Below are the code and all the weights of a small trained network. Each question names an input and a class and asks about switching units off, where a switched-off unit gives its printed mean instead of its output.

import numpy as np


def w(rows, s, z=0):
    codes = np.array(rows[::2]) - 128.0
    scale = np.full(codes.shape[1], s)
    scale[-1] = z or s
    return codes * scale


def norm(h):
    return h / np.sqrt((h * h).mean(-1, keepdims=True) + 1e-5)


def f(y):
    return np.maximum(y, 0)


def log_softmax(a):
    a = a - a.max(-1, keepdims=True)
    return a - np.log(np.exp(a).sum(-1, keepdims=True))


def net(x, mask):
    res = np.array(x, float).reshape(1, 5) / 4 @ E
    u = 0
    for l in range(3):
        y = f(norm(res) @ A[l][:, :-1].T + A[l][:, -1])
        res = res + np.where(mask[u : u + 3], y, B[l][:, -1]) @ B[l][:, :-1]
        u += 3
    return log_softmax(norm(res)[-1] @ U[:, :-1].T + U[:, -1])


A, B = {}, {}
E = w([
[92,93,249,253,85,149,73,175,106,78,212],'x0',
[180,166,98,206,177,165,143,81,117,148,134],'x1',
[98,120,135,130,170,64,212,57,231,114,134],'x2',
[123,84,169,137,67,126,219,95,160,144,97],'x3',
[151,47,41,71,214,95,133,33,153,30,154],'x4',
],0.0073)
A[0] = w([
[200,63,162,203,138,140,114,68,64,92,193,43],'L0N1',
[150,90,117,2,67,164,161,124,162,148,100,5],'L0N2',
[126,92,146,123,146,53,111,144,161,115,144,29],'L0N3',
],0.0078,0.0032)
B[0] = w([
[44,2,102,114,60,141,12,68,49,163,111,254],'L0N1',
[167,200,6,142,13,207,122,103,173,127,7,247],'L0N2',
[129,201,123,100,8,131,231,102,174,33,184,185],'L0N3',
],0.0074,0.0039)
A[1] = w([
[228,114,193,125,131,60,203,142,170,130,99,18],'L1N1',
[159,65,123,164,161,223,79,150,157,55,123,2],'L1N2',
[204,176,174,50,131,6,31,253,76,114,57,64],'L1N3',
],0.006,0.0021)
B[1] = w([
[157,36,164,137,122,198,26,127,167,131,171,162],'L1N1',
[120,202,39,106,127,175,119,82,132,61,131,182],'L1N2',
[119,114,147,114,246,204,185,186,161,171,82,253],'L1N3',
],0.013,0.0032)
A[2] = w([
[49,47,205,245,145,122,190,112,226,169,126,8],'L2N1',
[227,185,195,95,178,105,117,65,187,64,163,108],'L2N2',
[192,205,18,149,255,77,84,99,82,187,249,61],'L2N3',
],0.0062,0.0017)
B[2] = w([
[246,161,135,228,114,85,133,134,160,118,80,252],'L2N1',
[118,138,203,105,96,119,144,205,76,19,228,191],'L2N2',
[118,49,225,128,199,74,237,84,38,189,190,250],'L2N3',
],0.011,0.0034)
U = w([
[227,124,193,209,91,76,154,69,195,119,104,85],'0',
[165,202,188,203,103,176,83,189,94,195,125,124],'1',
[181,104,184,59,217,77,203,57,45,165,199,94],'2',
[88,155,119,85,88,62,156,121,255,30,227,79],'3',
[97,75,86,160,112,193,34,49,73,72,179,164],'4',
[178,207,34,21,101,175,161,68,177,158,65,252],'5',
[117,170,145,107,211,201,143,190,116,206,90,121],'6',
],0.0082,0.0033)

Each question gives the input, the list of numbers given to net, and the class t.
The units are the neurons (one row each of A and B). Each row of codes is followed by its name. A weight is (code - 128) times the scale printed after its matrix; where a second scale follows, it is the last column's (A, B and U).
mask holds one flag per neuron, layer by layer. A switched-off neuron (its flag False) gives its mean, the last column of its row in B, instead of its output. The means were averaged over made-up inputs and are rounded, as every weight is.
A unit's drop is (log p(t) with every unit on - log p(t) with that unit switched off) / (log p(t) with every unit on - log p(t) with every unit switched off).
The circuit of an input: a set's keep is (log p(t) with only the set's units on - log p(t) with every unit switched off) / (log p(t) with every unit on - log p(t) with every unit switched off). Starting from all 9 units, units are removed one at a time, each time the one whose removal leaves the highest keep (on an exact tie, the one counted first), for as long as the keep stays at least 0.8.
units of the circuit, in order: the units of the circuit, biggest drop first
top k neurons: the k neurons with the biggest drops, biggest first
k most important neurons of layer l: the k neurons of layer l with the biggest drops, biggest first
drop when u is switched off: that unit's drop, to one decimal
input [-4,0,8,-2,-2], class 3: top 3 neurons	[L0N1 L2N2 L1N3]
input [-5,0,-3,-6,0], class 6: units of the circuit, in order	[L1N3]
input [0,6,0,-1,-3], class 2: units of the circuit, in order	[L0N2 L2N3]
input [8,2,-5,-1,-2], class 4: units of the circuit, in order	[L0N1 L1N2]
input [-3,-8,-2,5,-6], class 5: top 2 neurons	[L0N2 L2N3]
input [1,-1,-7,2,-1], class 6: units of the circuit, in order	[L1N3 L0N2 L2N1]
input [1,-7,-3,7,-3], class 5: top 3 neurons	[L0N2 L2N3 L2N2]
input [-1,-6,-3,-5,5], class 5: top 4 neurons	[L1N3 L0N3 L0N2 L2N2]
input [-1,-2,-3,6,-4], class 5: units of the circuit, in order	[L0N2 L2N3]
input [2,-7,-3,-2,2], class 6: top 2 neurons	[L1N3 L0N1]
input [5,-1,-6,-8,-1], class 6: 2 most important neurons of layer 0	[L0N2 L0N3]
input [-4,-2,2,-6,2], class 2: drop when L2N3 is switched off	0.6
input [6,-8,-3,-7,1], class 6: drop when L1N3 is switched off	1.1
input [-4,7,6,6,-4], class 0: drop when L1N1 is switched off	0.1
input [8,8,-6,-4,0], class 4: units of the circuit, in order	[L0N1]
